Below is a small trained network, with its code and all its weights. Each question gives an input and a target symbol and asks what happens when units are switched off, that is, made to give their printed mean instead of their output.

import numpy as np


def w(rows, s, z=0):
    codes = np.array(rows[::2]) - 128.0
    scale = np.full(codes.shape[1], s)
    scale[-1] = z or s
    return codes * scale


def norm(h):
    return h / np.sqrt((h * h).mean(-1, keepdims=True) + 1e-5)


def f(y):
    return np.maximum(y, 0)


def softmax(a):
    e = np.exp(a - a.max(-1, keepdims=True))
    return e / e.sum(-1, keepdims=True)


def log_softmax(a):
    a = a - a.max(-1, keepdims=True)
    return a - np.log(np.exp(a).sum(-1, keepdims=True))


def net(x, mask):
    ids = ['αδεζηξσω'.index(c) for c in x.split()]
    T = len(ids)
    res = E[ids] + P[:T]
    q, k, v = (norm(res) @ M[0].T for M in (Q, K, V))
    z = softmax(np.where(np.tri(T) > 0, q @ k.T / 2**0.5, -1e9)) @ v
    res = res + np.where(mask[0], z, O[0][:, -1]) @ O[0][:, :-1]
    y = f(norm(res) @ A[0][:, :-1].T + A[0][:, -1])
    res = res + np.where(mask[1:25], y, B[0][:, -1]) @ B[0][:, :-1]
    return log_softmax(norm(res)[-1] @ U[:, :-1].T + U[:, -1])


Q, K, V, O, A, B = {}, {}, {}, {}, {}, {}
E = w([
[160,121,128,131],'α',
[79,253,209,133],'δ',
[136,119,115,116],'ε',
[129,118,114,138],'ζ',
[111,116,104,120],'η',
[155,121,115,121],'ξ',
[142,123,110,146],'σ',
[116,118,104,138],'ω',
],0.0057)
P = w([
[102,131,205,119],'0',
[138,113,107,123],'1',
[128,177,122,133],'2',
[143,158,80,136],'3',
[80,104,196,57],'4',
[141,133,134,254],'5',
],0.0026)
Q[0] = w([
[89,36,242,139],'H1',
[146,173,75,247],'H1',
],0.011)
K[0] = w([
[175,96,34,141],'H1',
[118,250,136,131],'H1',
],0.013)
V[0] = w([
[89,124,138,254],'H1',
[19,107,89,44],'H1',
],0.0065)
O[0] = w([
[99,36,183,90,255],'H1',
[131,157,181,254,248],'H1',
],0.0072,0.00088)
A[0] = w([
[142,147,198,161,83],'N1',
[191,192,91,54,70],'N2',
[245,131,209,117,82],'N3',
[154,88,167,133,118],'N4',
[70,205,216,55,93],'N5',
[236,135,97,147,87],'N6',
[146,240,78,129,64],'N7',
[122,66,186,75,17],'N8',
[106,149,177,170,124],'N9',
[102,73,196,84,3],'N10',
[97,143,92,112,120],'N11',
[153,138,84,104,88],'N12',
[138,73,91,141,92],'N13',
[43,157,168,149,107],'N14',
[146,131,98,154,134],'N15',
[144,129,104,167,101],'N16',
[157,142,87,146,133],'N17',
[151,160,103,203,86],'N18',
[111,255,170,157,97],'N19',
[99,89,126,144,137],'N20',
[47,149,109,179,153],'N21',
[143,136,182,60,126],'N22',
[96,171,187,104,81],'N23',
[141,250,80,138,85],'N24',
],0.0063,0.004)
B[0] = w([
[151,75,155,118,202],'N1',
[191,114,165,221,184],'N2',
[128,49,209,118,149],'N3',
[160,151,160,126,175],'N4',
[204,65,81,81,191],'N5',
[165,152,127,81,158],'N6',
[115,140,213,65,178],'N7',
[53,208,172,173,168],'N8',
[146,91,139,99,234],'N9',
[80,200,138,174,160],'N10',
[155,106,152,147,161],'N11',
[148,135,162,155,158],'N12',
[107,154,111,155,166],'N13',
[190,87,119,116,205],'N14',
[104,135,121,129,168],'N15',
[112,153,106,121,160],'N16',
[123,152,169,110,168],'N17',
[102,162,76,116,205],'N18',
[138,125,3,176,251],'N19',
[103,153,129,111,189],'N20',
[107,104,84,97,236],'N21',
[103,145,63,169,190],'N22',
[174,112,74,118,157],'N23',
[127,123,194,88,200],'N24',
],0.0065,0.0029)
U = w([
[221,87,66,68,159],'α',
[163,127,96,246,147],'δ',
[145,254,87,98,14],'ε',
[136,9,221,143,101],'ζ',
[111,101,109,111,6],'η',
[30,170,195,152,199],'ξ',
[199,173,215,90,157],'σ',
[59,66,118,23,141],'ω',
],0.0099,0.0019)

Each question gives the input, a string of symbols that net reads in full, and the target symbol t.
The units are the heads (2 rows each of Q, K, V and O) and the neurons (one row each of A and B). Each row of codes is followed by its name. A weight is (code - 128) times the scale printed after its matrix; where a second scale follows, it is the last column's (O, A, B and U).
mask holds one flag per unit, heads first, then neurons. A switched-off unit (its flag False) gives its mean, the last column of its rows in O or B, instead of its output. The means were averaged over made-up inputs and are rounded, as every weight is.
A unit's drop is (log p(t) with every unit on - log p(t) with that unit switched off) / (log p(t) with every unit on - log p(t) with every unit switched off).
The circuit of an input: a set's keep is (log p(t) with only the set's units on - log p(t) with every unit switched off) / (log p(t) with every unit on - log p(t) with every unit switched off). Starting from the 12 units with the biggest drops (on a tie, the unit counted first), units are removed one at a time, each time the one whose removal leaves the highest keep (on an exact tie, the one counted first), for as long as the keep stays at least 0.8.
units of the circuit, in order: the units of the circuit, biggest drop first
top k neurons: the k neurons with the biggest drops, biggest first
drop when u is switched off: that unit's drop, to one decimal
input η ζ α ζ ε η, target α: units of the circuit, in order => [H1, N2]
input ζ ζ ζ ε α, target ξ: units of the circuit, in order => [N8]
input ζ ζ ζ ξ η, target ξ: top 3 neurons => [N8, N10, N19]
input σ α δ ζ η η, target ω: units of the circuit, in order => [N2, H1]
input ω δ ω η ζ ω, target ω: units of the circuit, in order => [N21, N2, H1]
input η σ ζ ζ ξ, target ω: units of the circuit, in order => [H1, N8]
input δ η η α, target ζ: top 2 neurons => [N3, N19]
input δ σ η ξ, target σ: units of the circuit, in order => [N19, N17]
input ω ζ δ η, target ω: units of the circuit, in order => [N19, N5]
input α ε ω σ η ε, target ζ: top 3 neurons => [N19, N18, N22]
input ζ ε η ξ, target ξ: drop when H1 is switched off => 0.6
input η ε η ε, target δ: drop when H1 is switched off => 1.7
input ω ζ ξ σ, target ζ: drop when N22 is switched off => 0.0
input σ ζ δ, target α: top neuron => [N5]
